[[ 12.5  19.5 -17.4  -3.8  -0.3  15.3]
 [ -9.5 -16.4  22.0  -1.0   8.3  -8.4]] ⇒ -0.3

[[  33.8   21.1   29.4   35.8 -159.5  -91.4  189.5]
 [  22.0   23.5   26.0   32.0 -102.8  184.0 -121.4]
 [  23.8   33.4   27.6   30.5  122.8  223.8 -173.2]] ⇒ 184.0

[[ 0.16 -0.01 -0.07 -0.06  0.11  0.09]
 [ 0.01 -0.02  0.11  0.10  0.05 -0.15]
 [ 0.12 -0.11 -0.02  0.04  0.11 -0.06]] ⇒ 0.05

[[-12.715 -15.880  17.512  -6.358]
 [ -9.458  -5.016  17.836   6.286]
 [ -9.968  20.079   1.683 -11.783]] ⇒ 17.836

[[  -9.43 -154.04 -101.46  143.70  191.91]
 [ -94.59   55.92   83.79  142.78   92.02]] ⇒ 143.70

[[-0.090 -0.044 -0.069 -0.040 -0.032]
 [-0.159  0.116 -0.022 -0.151  0.039]] ⇒ -0.040

[[-11.90  18.76  14.83   8.07  14.17]
 [ 21.08  18.81   2.52   0.75   9.62]] ⇒ 8.07
---
[[ 12   8  29  -2  -5   8  -3]
 [ 16 -40 -25   8  36  23  39]
 [ -9  16   8   9   3   0   6]
 [-24  16  -1  15   2   2  15]
 [-13  16   6  11   3   1   7]
 [ 12 -42 -27  33  33  36  36]
 [ 16  -7  33  21 -19  40  -1]
 [ 22  -8  -3 -49   5 -16   9]
 [-18  17   2  13   3   1  10]
 [ 15 -10  31  28 -20  45   0]
 [ 16 -40 -25   9  36  24  39]] value 12

[[ -5 -21  -8 -33 -30 -12 -17 -35  17  13   4  27  28  10  12]
 [ -1   0   6  16   6   4  18  14 -17 -13  -2   1 -37 -11 -18]
 [ -4  -6   3  12 -10   5  10   6 -10   0  -5   7 -44  -9  -8]
 [-12  -2 -16  -5 -36  -1  -5  13  -3  31   9  -7 -34   3   2]
 [ -8  -1 -23 -40 -35 -15  -8   7   7  20  29 -10  31  17 -11]
 [  2  -5  -8 -44 -12 -12  -3 -23  -3  -2  32  30  52   7 -37]
 [ -2   1   1   4   9  -4  22  14 -10 -24   2   0 -16  -8 -27]
 [-10   9 -19 -16  13 -18 -34 -28  19  11   8  10  59  11  25]
 [ -3  -7   6  16 -11   7  19  17 -19  -3  -3   0 -59 -11 -15]
 [ -2  -5  -1 -15 -22   1   1  26 -31  15  33 -34 -10  15   5]
 [ -5   2  -2 -11  21 -14 -15   2 -19  -9  25 -29  39  17  28]] value -5

[[ 17  -4 -29 -24 -25  17  37 -14 -19  -1 -12  20]
 [-21 -12  31  19  22 -18 -36  34  21   7  18 -24]
 [-21  -7   2 -43  17  33 -27  12  27 -17  15 -21]
 [-22  -4  31  23  21 -20 -35  32  24   4  27 -23]
 [-16  -4 -29 -36 -25   3 -22 -10  18 -21 -15  24]] value 17

[[-10   3  21  -3 -10  -1   5 -35  11  -7  -3  22]
 [-20   1  19   0 -15   3   6 -36  11  -9  -7  26]
 [-24  -1  20   0  -7   0  21 -38  17  -8  -3  28]
 [-13   3  21  -2  -9  -1   8 -37  12  -7  -2  23]
 [ -8   2  13   3 -26   0 -22 -30  17  -8  -6  19]
 [-18   1  16   2 -22   3  -6 -35  13  -8  -5  23]
 [-20   1  18   1 -17   3   4 -36  11  -8  -6  25]
 [-26  -1  18   3  -6   0  26 -41  19  -7   0  28]
 [-25   0  17   4  -6   0  26 -44  18  -6   2  27]
 [-10   2  14   3 -26   1 -20 -31  17  -8  -6  20]] value -10

[[  2  -2  20  20 -12 -23 -32  -2  16 -13  13  -9   8]
 [ 32  13  22  38  21   4  -8 -50  10 -49  45  19  18]
 [ -5  -7  12  14 -19 -16  -8  11   2  -1  -3  -6  -3]
 [ 15   2  31  40 -12  -8  -6  -8   5 -25  13  -7  -3]
 [ 13  10  10  24 -17 -10  -3  -4  -3 -10  10   9  -1]
 [ -5 -11  12   9  -3 -10 -10   3   8  -7   2 -11   2]
 [ -3 -12  28  30 -21 -27 -23  14  13 -12   1 -26  -1]
 [ -9 -18  24  35 -33 -26  -7  25   3  -5  -4 -20 -13]
 [  8  -2  20  24  -4  -6  -7   2   6 -14   4 -20  -2]
 [  4   9   5 -13  13  25  13 -13  -4   1  -9  10  -6]] value 2
---
[[-23 -23  33  -6 -29  44  17]
 [  3 -26  -9  29 -10   7  20]
 [ 37 -22 -13  18 -33 -20   1]] → -10

[[ 36  11 -20 -44]
 [ 16  55 -35  29]
 [ -1 -12   9  26]] → 55

[[-34  50 -35  -2  38 -50  30]
 [-15  33 -15 -20  32  -9 -24]
 [-31 -29 -19  -2  15  27  32]] → 32

[[ 20  27  17 -16]
 [-24  -1  14  13]
 [-18 -50 -32  14]] → -1

[[ -8 -34 -41 -27 -14 -31]
 [ 14  16  -2  33  22  28]
 [ 29  28  27 -31 -43 -26]] → 33

[[22  1  8 45  2]
 [32  1  9  7  2]
 [31  1 13 26  2]] → 9

[[  7 -42  12  15]
 [ 17 -13  36 -42]
 [  0 -38 -11   9]] → -13

[[ 24 -42 -19  19  29  13]
 [ 13 -26  13  14  15  10]
 [ 22 -41 -22  18  27   9]] → 14

[[-30 -32   2   2 -44]
 [-15 -20  -1   9 -19]
 [-36 -41 -10 -39   2]] → -1
---
[[ 35 -16 -16  -1 -51  38]
 [ -6   4   3  49  45 -37]] gives -51

[-6 11  0 40 37 41 45] gives 41

[ 38  23 -10 -51 -43] gives -51

[-17  12  19  10   3  43 -29] gives 43

[ 24 -32  12  51   3] gives 51

[[-10  26 -11 -46   6]
 [-30  -6   3  14  34]] gives -46

[ 4 35  2 52 -2] gives 52
---
[-275, 513, -569, 528, 721, 919] | 528
[122, 158, 145, 97, 33, 236, 136] | 33
[854, 814, -647, -363, -294, 768, 214] | -294
[14, 29, 0, 30, -33] | 0
[563, 782, 854, 489, 193, 31] | 489
[4, 2, 3, 3, 7, 7] | 3
[-942, 605, 526, 886] | 605
[5, 47, 73, 44, 83] | 73
[2, 8, 5, 3, 7] | 5
---
-13	5	-5	-4	8	15	1
-19	15	5	-25	7	31	21
2	2	0	43	13	-24	-28
Answer: 5

-286	540	-114	-965	445	-918
264	132	-124	113	221	23
-253	-389	-23	-171	102	-68
Answer: 540

111	91	206	161	67	45	120
72	54	0	20	93	104	49
85	82	139	95	85	68	92
Answer: 91

68	53	73	184
97	50	183	185
215	53	73	185
Answer: 53

196	158	133	183	200	81	84
48	53	84	143	72	218	215
149	169	147	128	131	113	90
Answer: 158

393	112	-276	-387	-269
393	86	-276	-399	-306
-869	-289	418	377	715
Answer: 112

6654	7189	5280	5456
7535	7426	7658	7801
6725	7647	2172	2918
Answer: 7189
---
[ 38  54  -4 -27   9   8 -29] Answer: -29

[[ 10  -2   7  -7 -45  11]
 [ -1 -18 -13   0 -40  11]
 [ -3   5   7   0  11 -20]] Answer: -45

[  2  56  21 -25 -15  41] Answer: -25

[ 11 -15 -58   2 -45   6   1] Answer: -58

[ 56  11  16 -23 -50] Answer: -50

[-30  21  -2  47  38   5  11] Answer: -30

[ 51  -7  29   1 -18  -7] Answer: -18

[[-19 -44 -39  52]
 [ 20  -9 -23  39]
 [ 59 -31 -10  24]] Answer: -44

[ 26  -7  44 -22 -16  -3] Answer: -22

[[  3  10 -10  -8 -13   2  -3]
 [  0   7  -3   5   4  -5  -5]
 [ -3  -7  -2 -43 -40  35  21]] Answer: -43
